Below is a small trained network, with its code and all its weights. Each question gives an input and a class and asks what happens when units are switched off, that is, made to give their printed mean instead of their output.

import numpy as np


def w(rows, s, z=0):
    codes = np.array(rows[::2]) - 128.0
    scale = np.full(codes.shape[1], s)
    scale[-1] = z or s
    return codes * scale


def norm(h):
    return h / np.sqrt((h * h).mean(-1, keepdims=True) + 1e-5)


def f(y):
    return y / 2 * (1 + np.tanh(0.7978845608 * (y + 0.044715 * y**3)))


def log_softmax(a):
    a = a - a.max(-1, keepdims=True)
    return a - np.log(np.exp(a).sum(-1, keepdims=True))


def net(x, mask):
    res = np.array(x, float).reshape(1, 7) / 4 @ E
    u = 0
    for l in range(2):
        y = f(norm(res) @ A[l][:, :-1].T + A[l][:, -1])
        res = res + np.where(mask[u : u + 11], y, B[l][:, -1]) @ B[l][:, :-1]
        u += 11
    return log_softmax(norm(res)[-1] @ U[:, :-1].T + U[:, -1])


A, B = {}, {}
E = w([
[215,158,97,156,124,208],'x0',
[136,139,150,44,206,189],'x1',
[147,91,208,132,252,167],'x2',
[94,53,214,181,211,126],'x3',
[148,152,185,146,104,91],'x4',
[118,53,51,158,147,53],'x5',
[245,57,149,80,122,88],'x6',
],0.003)
A[0] = w([
[178,63,60,193,117,104,203],'L0N0',
[161,158,125,36,99,145,4],'L0N1',
[176,68,123,137,254,211,36],'L0N2',
[199,139,224,162,87,95,87],'L0N3',
[77,112,184,115,133,227,161],'L0N4',
[190,74,59,105,91,162,167],'L0N5',
[160,140,106,38,105,125,52],'L0N6',
[46,85,143,112,156,85,22],'L0N7',
[174,129,232,166,114,92,79],'L0N8',
[122,102,155,94,219,210,54],'L0N9',
[64,237,97,183,87,146,44],'L0N10',
],0.0063,0.0028)
B[0] = w([
[124,92,154,1,80,70,251],'L0N0',
[184,205,49,96,182,193,158],'L0N1',
[142,230,182,238,131,100,233],'L0N2',
[146,16,152,137,118,168,164],'L0N3',
[180,147,111,108,137,68,219],'L0N4',
[109,184,112,68,132,53,244],'L0N5',
[166,208,84,50,136,151,168],'L0N6',
[86,95,57,156,217,79,151],'L0N7',
[183,36,138,128,89,177,154],'L0N8',
[183,207,175,215,157,108,207],'L0N9',
[57,165,133,203,32,228,245],'L0N10',
],0.0058,0.0025)
A[1] = w([
[188,197,96,21,103,70,122],'L1N0',
[31,91,138,151,170,37,3],'L1N1',
[80,89,87,120,205,60,13],'L1N2',
[64,144,81,113,60,166,79],'L1N3',
[100,110,141,185,114,180,39],'L1N4',
[46,55,64,145,209,90,13],'L1N5',
[119,91,187,130,157,121,51],'L1N6',
[46,161,130,165,42,253,52],'L1N7',
[61,150,86,175,74,224,15],'L1N8',
[147,193,170,64,95,182,109],'L1N9',
[193,135,142,143,145,84,113],'L1N10',
],0.0065,0.0034)
B[1] = w([
[132,85,84,25,150,164,254],'L1N0',
[90,71,1,147,166,141,154],'L1N1',
[28,95,72,164,113,70,137],'L1N2',
[118,206,244,188,123,159,186],'L1N3',
[116,169,73,53,96,124,124],'L1N4',
[53,81,63,161,205,36,145],'L1N5',
[187,133,92,169,96,163,120],'L1N6',
[6,200,34,180,27,116,224],'L1N7',
[82,211,127,147,21,142,183],'L1N8',
[58,131,38,170,133,210,188],'L1N9',
[45,141,145,102,126,126,153],'L1N10',
],0.0057,0.0043)
U = w([
[203,187,195,218,199,139,255],'0',
[123,65,86,72,118,81,69],'1',
[69,213,78,199,52,175,245],'2',
[226,2,187,163,111,160,37],'3',
[185,179,62,74,156,194,163],'4',
[177,71,70,39,76,81,15],'5',
[50,39,48,205,201,45,77],'6',
],0.0092,0.0036)

Each question gives the input, the list of numbers given to net, and the class t.
The units are the neurons (one row each of A and B). Each row of codes is followed by its name. A weight is (code - 128) times the scale printed after its matrix; where a second scale follows, it is the last column's (A, B and U).
mask holds one flag per neuron, layer by layer. A switched-off neuron (its flag False) gives its mean, the last column of its row in B, instead of its output. The means were averaged over made-up inputs and are rounded, as every weight is.
A unit's drop is (log p(t) with every unit on - log p(t) with that unit switched off) / (log p(t) with every unit on - log p(t) with every unit switched off).
The circuit of an input: a set's keep is (log p(t) with only the set's units on - log p(t) with every unit switched off) / (log p(t) with every unit on - log p(t) with every unit switched off). Starting from the 12 units with the biggest drops (on a tie, the unit counted first), units are removed one at a time, each time the one whose removal leaves the highest keep (on an exact tie, the one counted first), for as long as the keep stays at least 0.8.
circuit, biggest first: the units of the circuit, biggest drop first
unit that matters most: the unit with the biggest drop
k most important neurons: the k neurons with the biggest drops, biggest first
k most important neurons of layer l: the k neurons of layer l with the biggest drops, biggest first
drop of u: that unit's drop, to one decimal
input [7,0,2,6,7,2,-7], class 0: unit that matters most => L0N4
input [-3,-1,0,1,-3,-4,6], class 3: circuit, biggest first => (L0N3 L1N7)
input [5,8,4,-2,1,-5,-7], class 0: circuit, biggest first => (L0N9 L0N4 L1N7)
input [-5,0,-8,4,-7,6,-6], class 6: circuit, biggest first => (L0N7 L1N5)
input [8,2,0,0,-4,4,3], class 5: 2 most important neurons of layer 1 => (L1N0 L1N3)
input [-4,2,-6,4,0,7,-7], class 6: 2 most important neurons => (L0N7 L1N5)
input [-8,3,8,-1,-1,-1,-1], class 0: 2 most important neurons => (L0N9 L0N2)
input [-1,2,5,-6,7,1,-2], class 4: 2 most important neurons => (L0N10 L0N1)
input [-3,4,-6,4,2,-2,1], class 6: 2 most important neurons => (L0N7 L0N0)
input [-7,5,3,5,-6,-1,-8], class 6: 2 most important neurons => (L0N7 L1N1)
input [-1,-4,-8,8,-1,-2,7], class 3: 2 most important neurons of layer 0 => (L0N3 L0N8)
input [4,-5,1,7,-6,5,2], class 1: 2 most important neurons of layer 0 => (L0N0 L0N10)
input [7,-2,4,1,5,7,2], class 5: drop of L0N5 => 0.2
input [6,-1,6,-1,-4,5,0], class 0: drop of L0N2 => 1.2
input [-1,-8,4,4,0,-1,1], class 3: unit that matters most => L0N8
input [5,-6,-5,-3,-4,-7,7], class 4: drop of L0N2 => -0.1
input [-8,1,1,2,-6,-6,-1], class 6: drop of L0N7 => 0.2
input [-7,8,3,-4,3,1,-3], class 6: 2 most important neurons of layer 1 => (L1N2 L1N3)
